[180 138 158  93 152 106 126 144 152 148] = varo
[166 144 135 131 143 142 111 161 147 152] = did
[172 172 138 154 146 156 127 184 144 141] = fanem
[ 74  85 107 101 119 100 126  78 122 131] = kezik
[203 171 162 118 176 117 130 179 161 131] = guva
[178 149 154  95 160 101 127 152 152 140] = gota
[ 77 110  99 156  97 147 129 104 102 113] = rap
[195 172 162 125 164 120 152 171 147 120] = nat
asked: [178 149 154  95 160 101 127 152 152 140]	gota

[197  38 217  40  80  86  38 101  85  84 192  85  35] = gete
[103  46 133 123 206  65 185  51 181  38 184 173 214] = pob
[207 167 220 204 119 200  61 217 185 205 208 170 120] = nolu
[103  46 133 123 206  65 185 109 181  38 184 173 214] = tafi
[197  38 217  40  80  86 103 161 173 164 214 184 177] = nemom
[197  38 217  40 193  86 103 161 173 164 214 184 177] = zagu
asked: [207 167 220 204 119 200  61 217 185 205 208 170 120]	nolu

[146 194 208 124 105 199 172] = Fef
[142  71 150 165 181 194  90] = daz
[141  60 186 163 203 162  60] = tidiv
[141  60 186 163 203 162  70] = Timi
[109 197 151 140 149 195 187] = vuzam
asked: [109 197 151 140 149 195 187]	vuzam
asked: [141  60 186 163 203 162  70]	Timi
asked: [146 194 208 124 105 199 172]	Fef
asked: [141  60 186 163 203 162  60]	tidiv
asked: [142  71 150 165 181 194  90]	daz

[134 106 135 141  59] -> tipe
[ 43  89  92  98 195] -> Gumad
[ 76  43 159 133 118] -> Mipe
[158 148 152 149 202] -> Zuzo
[156 142 155 128 208] -> fuzas
[150 127 122 160  63] -> rotir
[ 43  89  92 150  96] -> Nak
[176 155 158 136 207] -> Pibu
asked: [134 106 135 141  59]	tipe
asked: [150 127 122 160  63]	rotir

[129  95 145  83 152 150 114 104] : lufuf
[100 149 134 121 135 118 144 110] : lodas
[141 152 152 138 137 145 132 107] : misi
[168 143 167 137 113 137 132 115] : nitev
[174  74 156  87  81 147 106  78] : Mariz
[108 137 201 123 130 103 122 155] : tud
[141  99 121 102 128 134 141  85] : kemo
asked: [141 152 152 138 137 145 132 107]	misi
asked: [108 137 201 123 130 103 122 155]	tud
asked: [174  74 156  87  81 147 106  78]	Mariz

[ 85  62  63  79 210] : voko
[171 150 170 168 107] : Nivas
[158 137 128 188 161] : vaka
[210 200 109  66 121] : Bitos
[117  81 182 106  96] : Refa
[117  70 182 106  96] : Puvo
asked: [117  70 182 106  96]	Puvo
asked: [117  81 182 106  96]	Refa
asked: [171 150 170 168 107]	Nivas

[ 65 204 158 202 118  67 169  57  95 118] -> ligab
[ 81 165 163 110  96 196 197 200 157  58] -> lem
[126 173 153  61 182  79  99  79 184 199] -> Milem
[122  61  62 166  56 107  56  87 166 174] -> Nunuf
[ 98  50 189 110 121 108 141 187 209 102] -> kez
asked: [ 81 165 163 110  96 196 197 200 157  58]	lem
asked: [ 65 204 158 202 118  67 169  57  95 118]	ligab
asked: [126 173 153  61 182  79  99  79 184 199]	Milem

[114 144 111 129  66  93 102 119 154 131 132 144  88  61 110 186 145 179
 112 139 177 125  74 194 150 139  92 129 111 148  35 112  44 121 119 175
 113 105 129 155 143 127 123  94 181 140 113 134  74  81  72  92  77 150
 114 175  77 158 164 120 202] -> Resem
[108 184 138 149  89 122 112 191 127 120 154 142 135 141 150 160 148 213
 135 117 132 143 123 143  93 173 133 150 170 154 146  46 121  95 116 107
 112 129 137 154 124 140 160 125 147 155 132 111  99  92 112 174 121  74
 111 150  83 142 153 142 155] -> Voket
[122 158 202 128 146 117 121 101 196  80 113 173 149  47 171 137 104 143
  64 152 133 138 152  64 109 131  79 105 105 129 189 137  92 108 146 202
 148 143 123  34 159 105 123  86 131 213 203 107 124  97 204 104 190 171
 160  72  82 162  72 125 113] -> besi
[122 158 202 128 146 117 121 101 196  80 113 173 149 137 171 136 104 143
  64 152 133 138 152  64 109 131  79 105 105 129 189 137  92 108 146 128
 148 143 123  34 159 105 123  86 131 213 203 107 124  97 204 104 190 171
 160  72  82 170  72 125 113] -> Detik
asked: [114 144 111 129  66  93 102 119 154 131 132 144  88  61 110 186 145 179
 112 139 177 125  74 194 150 139  92 129 111 148  35 112  44 121 119 175
 113 105 129 155 143 127 123  94 181 140 113 134  74  81  72  92  77 150
 114 175  77 158 164 120 202]	Resem
asked: [122 158 202 128 146 117 121 101 196  80 113 173 149  47 171 137 104 143
  64 152 133 138 152  64 109 131  79 105 105 129 189 137  92 108 146 202
 148 143 123  34 159 105 123  86 131 213 203 107 124  97 204 104 190 171
 160  72  82 162  72 125 113]	besi
asked: [108 184 138 149  89 122 112 191 127 120 154 142 135 141 150 160 148 213
 135 117 132 143 123 143  93 173 133 150 170 154 146  46 121  95 116 107
 112 129 137 154 124 140 160 125 147 155 132 111  99  92 112 174 121  74
 111 150  83 142 153 142 155]	Voket
asked: [122 158 202 128 146 117 121 101 196  80 113 173 149 137 171 136 104 143
  64 152 133 138 152  64 109 131  79 105 105 129 189 137  92 108 146 128
 148 143 123  34 159 105 123  86 131 213 203 107 124  97 204 104 190 171
 160  72  82 170  72 125 113]	Detik

[ 69 188  82 144  63  87 183  69 119  67 149 113  48 152 195  79 183 173
  64  50 104 148 105 149 103 202 183 203 109 170 204 176 175 153 173] = suda
[ 61 105 160 175 143  75 173 159  54  52  93 176  84  71 128 144  92 182
 148 197  66 145 150 202 149 105 169 153 126 129 203 123  74  82  53] = kap
[203 186 160  66 118 174 119 208 195  84 107 146 201  63 107 101 175 108
 105  58  86 205 128 174 108  60  49  68 205 150  80 106  54  49 106] = Pasu
[ 48 134 182  89 154 100  89  71 111 117 159  73  50 129 137 204  73 176
 144 113 111 121  95 192 182 155  53 111 143 191 142  56 207  51 116] = tava
[ 90 169 167 201 104 157 136  61 149  67 172 200  74 100  72  53 166 188
  79 185  55  74 159 187  70  95 149  78 121 120 130  89 115 103 183] = Zin
[ 82  79 183 162 188 148  82  82 137 171 206 204 180 192 175 137 118 166
  65  77 140 200  66 151  94 149  74 176 156 145 165 126 161  73  83] = pazuf
[127 182 208 101  68 176  78 199  62  88 122 156 179  61 125 150 199  70
 132 140  96 175 173 165  63  92  52 174 157 188 195 150 101 145 161] = vizav
[127 182 208 101  68 176  78 199  62  88 122 156 179  61 125 150 199  70
 132 140  96 175 116  75 100  77 194  87 176  91 203 105 199 104 193] = sel
[187 141  88 129 200 135 104 107  63 158 150 178 183 112  66  89 162 170
 147  83 199 154  97 108  89 126 160 112 116 149 145 146 198 197  51] = finar
asked: [187 141  88 129 200 135 104 107  63 158 150 178 183 112  66  89 162 170
 147  83 199 154  97 108  89 126 160 112 116 149 145 146 198 197  51]	finar
asked: [127 182 208 101  68 176  78 199  62  88 122 156 179  61 125 150 199  70
 132 140  96 175 173 165  63  92  52 174 157 188 195 150 101 145 161]	vizav
asked: [ 61 105 160 175 143  75 173 159  54  52  93 176  84  71 128 144  92 182
 148 197  66 145 150 202 149 105 169 153 126 129 203 123  74  82  53]	kap
asked: [ 82  79 183 162 188 148  82  82 137 171 206 204 180 192 175 137 118 166
  65  77 140 200  66 151  94 149  74 176 156 145 165 126 161  73  83]	pazuf
asked: [ 90 169 167 201 104 157 136  61 149  67 172 200  74 100  72  53 166 188
  79 185  55  74 159 187  70  95 149  78 121 120 130  89 115 103 183]	Zin

[196 132  82 145 150 174 146  94  58] = toz
[ 71 122 156 127 119  73 107 131 182] = ropi
[212 145  46 169 161 155 124  47  57] = lugu
[164 206 105 144 179 127 157  80  84] = tuso
[ 58 102 210  72 110 111 134 211 190] = nimu
[133 171 106 196 131 117 146  76 118] = baget
[172 173 122 139 163 162 173 112  86] = Fori
asked: [212 145  46 169 161 155 124  47  57]	lugu
asked: [ 71 122 156 127 119  73 107 131 182]	ropi
asked: [133 171 106 196 131 117 146  76 118]	baget
asked: [172 173 122 139 163 162 173 112  86]	Fori
asked: [ 58 102 210  72 110 111 134 211 190]	nimu

[123 109 131 133 128 109 123 131 122 111 134 159 115 139 116 113 101 122
 127 128 116 128 136 112] = Maz
[129 115 142 139 119 135 135 129  74 107 115  97 109 108 139 119 145 134
 147 136 107 109 136 131] = rugu
[125 151 133 128 120 116 125 118  44 175 137 119 135 151 124 120 121 128
 118 120  66 125 122 144] = rek
[126 119 117 127 127 129 135 134 170 127 145 132 127 121 125 133 112 115
 122 132 166 126 126 112] = siga
[114 129 146 122 120 123 113 129 104 150 138 122 133 136 145 119 138 118
 121 129 118 120 107 106] = Luki
[128 124 125 127 116 110 130 132 138 144 116 122 145 120 135 122 137 121
 129 125 152 124 144 130] = kuz
[143 124 116 126 127 131 130 118 141 140 141 150 115 137 118 144 140 124
 119 131 136 132 141 157] = Kur
[113 123 152 127 131 127 118 130 202  91 128 127 133 117 128 133 116 127
 103 125  88 111 112 102] = zofe
[123 134 143 120 129 107 137 120  66 154 130 116 131 131 128 129 141 130
 144 130 107 116 131 131] = Vozur
[ 94 116 121 117 125 103 131 124  40  94 115 153 140 135 129 117 133 125
 119 125 122 133 128  99] = Mene
asked: [129 115 142 139 119 135 135 129  74 107 115  97 109 108 139 119 145 134
 147 136 107 109 136 131]	rugu
asked: [125 151 133 128 120 116 125 118  44 175 137 119 135 151 124 120 121 128
 118 120  66 125 122 144]	rek

